Below are the code and all the weights of a small trained network. Each question names an input and a target symbol and asks about switching units off, where a switched-off unit gives its printed mean instead of its output.

import numpy as np


def w(rows, s, z=0):
    codes = np.array(rows[::2]) - 128.0
    scale = np.full(codes.shape[1], s)
    scale[-1] = z or s
    return codes * scale


def norm(h):
    return h / np.sqrt((h * h).mean(-1, keepdims=True) + 1e-5)


def f(y):
    return y / 2 * (1 + np.tanh(0.7978845608 * (y + 0.044715 * y**3)))


def softmax(a):
    e = np.exp(a - a.max(-1, keepdims=True))
    return e / e.sum(-1, keepdims=True)


def log_softmax(a):
    a = a - a.max(-1, keepdims=True)
    return a - np.log(np.exp(a).sum(-1, keepdims=True))


def net(x, mask):
    ids = ['ΘΠΦΨγζηλστ'.index(c) for c in x.split()]
    T = len(ids)
    res = E[ids] + P[:T]
    r = norm(res)
    for j in range(2):
        rows = slice(3 * j, 3 * j + 3)
        q, k, v = (r @ M[0][rows].T for M in (Q, K, V))
        z = softmax(np.where(np.tri(T) > 0, q @ k.T / 3**0.5, -1e9)) @ v
        o = O[0][rows]
        res = res + np.where(mask[j], z, o[:, -1]) @ o[:, :-1]
    y = f(norm(res) @ A[0][:, :-1].T + A[0][:, -1])
    res = res + np.where(mask[2:14], y, B[0][:, -1]) @ B[0][:, :-1]
    return log_softmax(norm(res)[-1] @ U[:, :-1].T + U[:, -1])


Q, K, V, O, A, B = {}, {}, {}, {}, {}, {}
E = w([
[135,114,187],'Θ',
[147,128,190],'Π',
[152,146,221],'Φ',
[70,145,210],'Ψ',
[113,195,224],'γ',
[216,150,58],'ζ',
[5,130,106],'η',
[197,143,43],'λ',
[66,183,166],'σ',
[140,236,208],'τ',
],0.017)
P = w([
[132,107,135],'0',
[204,116,207],'1',
[115,199,144],'2',
[57,26,120],'3',
[134,210,134],'4',
[238,54,182],'5',
[77,184,108],'6',
[97,4,117],'7',
[88,199,133],'8',
[203,21,118],'9',
[63,193,112],'10',
[160,32,204],'11',
[29,200,142],'12',
],0.011)
Q[0] = w([
[153,136,186],'head 0',
[135,7,154],'head 0',
[142,173,158],'head 0',
[102,159,86],'head 1',
[170,93,180],'head 1',
[83,93,165],'head 1',
],0.015)
K[0] = w([
[132,229,135],'head 0',
[203,98,228],'head 0',
[91,232,99],'head 0',
[137,196,149],'head 1',
[97,5,88],'head 1',
[186,93,118],'head 1',
],0.011)
V[0] = w([
[129,33,99],'head 0',
[208,149,91],'head 0',
[89,195,90],'head 0',
[53,199,157],'head 1',
[49,53,89],'head 1',
[141,4,216],'head 1',
],0.022)
O[0] = w([
[87,54,68,37],'head 0',
[220,110,67,79],'head 0',
[124,212,124,125],'head 0',
[71,206,235,172],'head 1',
[33,148,117,88],'head 1',
[102,1,134,254],'head 1',
],0.021,0.016)
A[0] = w([
[107,83,219,64],'neuron 0',
[143,118,152,49],'neuron 1',
[192,134,124,254],'neuron 2',
[113,121,151,103],'neuron 3',
[147,133,130,101],'neuron 4',
[159,90,143,124],'neuron 5',
[75,126,115,245],'neuron 6',
[5,189,98,164],'neuron 7',
[120,122,168,151],'neuron 8',
[174,213,152,88],'neuron 9',
[133,126,121,55],'neuron 10',
[169,62,148,51],'neuron 11',
],0.019,0.0031)
B[0] = w([
[32,153,173,254],'neuron 0',
[100,113,155,139],'neuron 1',
[144,79,77,145],'neuron 2',
[95,140,149,151],'neuron 3',
[126,151,138,126],'neuron 4',
[147,110,140,159],'neuron 5',
[108,177,93,148],'neuron 6',
[199,117,4,164],'neuron 7',
[85,131,147,180],'neuron 8',
[182,162,45,169],'neuron 9',
[132,147,160,120],'neuron 10',
[182,106,133,176],'neuron 11',
],0.035,0.015)
U = w([
[101,47,96,30],'Θ',
[128,72,126,5],'Π',
[156,44,227,239],'Φ',
[66,107,167,116],'Ψ',
[179,154,246,61],'γ',
[190,100,130,175],'ζ',
[6,121,2,144],'η',
[167,93,85,201],'λ',
[136,167,146,141],'σ',
[200,159,203,74],'τ',
],0.0091,0.003)

Each question gives the input, a string of symbols that net reads in full, and the target symbol t.
The units are the heads (3 rows each of Q, K, V and O) and the neurons (one row each of A and B). Each row of codes is followed by its name. A weight is (code - 128) times the scale printed after its matrix; where a second scale follows, it is the last column's (O, A, B and U).
mask holds one flag per unit, heads first, then neurons. A switched-off unit (its flag False) gives its mean, the last column of its rows in O or B, instead of its output. The means were averaged over made-up inputs and are rounded, as every weight is.
A unit's drop is (log p(t) with every unit on - log p(t) with that unit switched off) / (log p(t) with every unit on - log p(t) with every unit switched off).
The circuit of an input: a set's keep is (log p(t) with only the set's units on - log p(t) with every unit switched off) / (log p(t) with every unit on - log p(t) with every unit switched off). Starting from the 12 units with the biggest drops (on a tie, the unit counted first), units are removed one at a time, each time the one whose removal leaves the highest keep (on an exact tie, the one counted first), for as long as the keep stays at least 0.8.
circuit, biggest first: the units of the circuit, biggest drop first
most important unit: the unit with the biggest drop
top k neurons: the k neurons with the biggest drops, biggest first
heads that matter: for each layer, one digit per head in row order, 1 if its drop is at least 0.15 and else 0, layers parted by /
drop when u is switched off: that unit's drop, to one decimal
input Ψ Ψ Φ Ψ Φ γ Ψ Ψ γ η Φ Θ, target η: most important unit	head 1
input η Φ Ψ, target η: heads that matter	10
input Φ Π Φ Ψ λ Φ τ η Φ Φ, target η: heads that matter	01
input η Θ η, target η: heads that matter	10
input Φ Ψ η Φ σ Φ η Φ Ψ η Θ, target η: circuit, biggest first	(head 0; neuron 7; head 1)
input Ψ γ η Ψ Φ η ζ Ψ, target η: top 2 neurons	(neuron 7; neuron 6)
input η Ψ σ σ Φ γ Ψ η Φ η Φ Π, target η: circuit, biggest first	(head 1; neuron 7)
input σ Φ Ψ η γ ζ, target η: heads that matter	01
input λ Π Ψ Φ λ ζ ζ η γ η Φ λ, target η: heads that matter	01
input Φ Φ Ψ η ζ τ, target η: top 2 neurons	(neuron 7; neuron 11)
input Φ η Φ Ψ η Ψ Φ γ Φ η η σ, target η: top 2 neurons	(neuron 7; neuron 6)
input ζ η Ψ η γ γ, target η: drop when neuron 11 is switched off	0.1
input τ λ γ Ψ Φ Θ Θ η Φ η γ γ, target η: drop when neuron 7 is switched off	0.4
input Π Ψ Φ η Φ η η τ, target η: drop when neuron 0 is switched off	0.0
